Below is a small trained network, with its code and all its weights. Each question gives an input and a target symbol and asks what happens when units are switched off, that is, made to give their printed mean instead of their output.

import numpy as np


def w(rows, s, z=0):
    codes = np.array(rows[::2]) - 128.0
    scale = np.full(codes.shape[1], s)
    scale[-1] = z or s
    return codes * scale


def f(y):
    return np.maximum(y, 0)


def softmax(a):
    e = np.exp(a - a.max(-1, keepdims=True))
    return e / e.sum(-1, keepdims=True)


def log_softmax(a):
    a = a - a.max(-1, keepdims=True)
    return a - np.log(np.exp(a).sum(-1, keepdims=True))


def net(x, mask):
    ids = ['αβγζηθξστφψ'.index(c) for c in x.split()]
    T = len(ids)
    res = E[ids] + P[:T]
    u = 0
    for l in range(2):
        r = res
        for j in range(2):
            rows = slice(2 * j, 2 * j + 2)
            q, k, v = (r @ M[l][rows].T for M in (Q, K, V))
            z = softmax(np.where(np.tri(T) > 0, q @ k.T / 2**0.5, -1e9)) @ v
            o = O[l][rows]
            res = res + np.where(mask[u + j], z, o[:, -1]) @ o[:, :-1]
        u += 2
        y = f(res @ A[l][:, :-1].T + A[l][:, -1])
        res = res + np.where(mask[u : u + 8], y, B[l][:, -1]) @ B[l][:, :-1]
        u += 8
    return log_softmax(res[-1] @ U[:, :-1].T + U[:, -1])


Q, K, V, O, A, B = {}, {}, {}, {}, {}, {}
E = w([
[120,118,193,118],'α',
[138,102,198,93],'β',
[223,148,178,254],'γ',
[150,108,164,108],'ζ',
[134,105,200,101],'η',
[180,104,160,68],'θ',
[178,55,108,115],'ξ',
[96,146,149,144],'σ',
[152,53,116,155],'τ',
[144,118,58,204],'φ',
[151,201,126,181],'ψ',
],0.015)
P = w([
[44,138,117,109],'0',
[115,119,109,131],'1',
[135,122,125,155],'2',
[146,125,161,197],'3',
[168,118,172,216],'4',
[163,120,206,254],'5',
],0.0098)
Q[0] = w([
[165,144,149,251],'0.h0',
[155,127,38,202],'0.h0',
[229,203,116,114],'0.h1',
[165,136,166,130],'0.h1',
],0.012)
K[0] = w([
[247,140,170,174],'0.h0',
[177,219,172,198],'0.h0',
[157,132,139,90],'0.h1',
[139,121,157,98],'0.h1',
],0.015)
V[0] = w([
[166,192,154,77],'0.h0',
[167,10,115,130],'0.h0',
[82,133,127,102],'0.h1',
[151,142,108,100],'0.h1',
],0.012)
O[0] = w([
[203,167,134,78,3],'0.h0',
[171,20,111,167,182],'0.h0',
[2,118,100,140,84],'0.h1',
[43,93,68,155,91],'0.h1',
],0.0087,0.0037)
A[0] = w([
[140,114,70,136,119],'0.n0',
[221,158,84,165,254],'0.n1',
[71,138,165,57,92],'0.n2',
[110,135,152,162,99],'0.n3',
[196,93,155,3,202],'0.n4',
[99,100,27,20,147],'0.n5',
[14,197,183,137,184],'0.n6',
[150,87,56,155,54],'0.n7',
],0.0068,0.004)
B[0] = w([
[183,162,134,124,155],'0.n0',
[51,161,220,159,254],'0.n1',
[99,8,104,144,137],'0.n2',
[191,113,84,129,149],'0.n3',
[147,92,253,206,181],'0.n4',
[185,138,157,62,137],'0.n5',
[28,51,141,187,171],'0.n6',
[101,173,154,133,170],'0.n7',
],0.0056,0.0071)
Q[1] = w([
[141,127,106,128],'1.h0',
[142,101,126,179],'1.h0',
[124,103,248,197],'1.h1',
[114,173,133,93],'1.h1',
],0.016)
K[1] = w([
[148,74,117,176],'1.h0',
[158,177,183,206],'1.h0',
[146,176,177,254],'1.h1',
[115,115,137,88],'1.h1',
],0.011)
V[1] = w([
[129,169,135,97],'1.h0',
[232,127,184,127],'1.h0',
[162,27,254,91],'1.h1',
[152,65,70,171],'1.h1',
],0.0097)
O[1] = w([
[150,229,145,167,2],'1.h0',
[159,139,118,22,129],'1.h0',
[2,126,44,48,130],'1.h1',
[69,2,201,123,231],'1.h1',
],0.0087,0.004)
A[1] = w([
[80,103,141,177,221],'1.n0',
[140,99,100,159,201],'1.n1',
[148,175,105,41,177],'1.n2',
[115,67,59,35,54],'1.n3',
[196,133,95,101,181],'1.n4',
[153,127,5,90,255],'1.n5',
[191,93,169,99,166],'1.n6',
[58,99,110,97,58],'1.n7',
],0.012,0.005)
B[1] = w([
[179,105,124,50,249],'1.n0',
[120,189,230,146,184],'1.n1',
[10,170,207,156,150],'1.n2',
[220,136,105,58,175],'1.n3',
[25,197,136,213,136],'1.n4',
[133,160,250,89,150],'1.n5',
[74,173,87,194,182],'1.n6',
[165,145,3,205,171],'1.n7',
],0.0065,0.017)
U = w([
[27,109,63,195,43],'α',
[105,122,46,152,138],'β',
[2,162,185,117,1],'γ',
[106,117,93,140,51],'ζ',
[80,121,64,145,120],'η',
[99,157,167,35,185],'θ',
[246,113,116,78,58],'ξ',
[32,118,98,148,138],'σ',
[196,89,76,126,49],'τ',
[131,44,244,99,173],'φ',
[235,191,107,166,186],'ψ',
],0.0066,0.0039)

Each question gives the input, a string of symbols that net reads in full, and the target symbol t.
The units are the heads (2 rows each of Q, K, V and O) and the neurons (one row each of A and B). Each row of codes is followed by its name. A weight is (code - 128) times the scale printed after its matrix; where a second scale follows, it is the last column's (O, A, B and U).
mask holds one flag per unit, layer by layer, with each layer's heads first. A switched-off unit (its flag False) gives its mean, the last column of its rows in O or B, instead of its output. The means were averaged over made-up inputs and are rounded, as every weight is.
A unit's drop is (log p(t) with every unit on - log p(t) with that unit switched off) / (log p(t) with every unit on - log p(t) with every unit switched off).
The circuit of an input: a set's keep is (log p(t) with only the set's units on - log p(t) with every unit switched off) / (log p(t) with every unit on - log p(t) with every unit switched off). Starting from the 12 units with the biggest drops (on a tie, the unit counted first), units are removed one at a time, each time the one whose removal leaves the highest keep (on an exact tie, the one counted first), for as long as the keep stays at least 0.8.
circuit, biggest first: the units of the circuit, biggest drop first
unit that matters most: the unit with the biggest drop
k most important neurons: the k neurons with the biggest drops, biggest first
which heads matter: for each layer, one digit per head in row order, 1 if its drop is at least 0.15 and else 0, layers parted by /
input γ φ ψ, target γ: which heads matter : 01 / 11
input φ ξ ψ φ η, target ψ: most important neuron : (0.n1)
input φ φ φ θ ξ θ, target ξ: which heads matter : 11 / 11
input φ φ ψ φ α, target ψ: circuit, biggest first : (0.h0 1.h1 1.h0)
input β φ ψ φ ψ σ, target ψ: circuit, biggest first : (1.h1 0.h0)
input γ θ φ φ, target γ: which heads matter : 11 / 11
input θ φ α θ ξ, target ξ: which heads matter : 10 / 11
input φ ψ φ θ β η, target θ: which heads matter : 11 / 11
input φ τ ξ β, target τ: which heads matter : 10 / 01
input β φ ψ φ ζ, target ψ: circuit, biggest first : (0.h0 1.h1)
input φ ζ β φ ψ ζ, target ψ: circuit, biggest first : (1.h1 0.h0)
input η φ θ ξ ξ, target ξ: 2 most important neurons : (1.n3 0.n4)
input θ η α, target θ: 2 most important neurons : (1.n3 1.n5)
input ψ φ φ θ η α, target θ: which heads matter : 11 / 11
input φ β θ β, target θ: unit that matters most : 0.n4
input ξ φ φ τ φ, target φ: which heads matter : 10 / 01
input β φ β θ α β, target θ: circuit, biggest first : (1.h1 1.h0 1.n3)
input φ β θ θ, target θ: 4 most important neurons : (0.n4 0.n1 1.n3 1.n2)
input θ φ ψ φ, target ψ: circuit, biggest first : (0.h0 1.h1)
input ψ φ η, target ψ: which heads matter : 10 / 01
input θ θ θ φ, target φ: most important neuron : (1.n7)
input φ α ψ φ ξ, target ψ: circuit, biggest first : (0.h0 1.h1)
input η ψ φ, target ψ: circuit, biggest first : (1.h1 0.h0)
input θ ξ θ ξ β, target ξ: 2 most important neurons : (1.n3 1.n7)
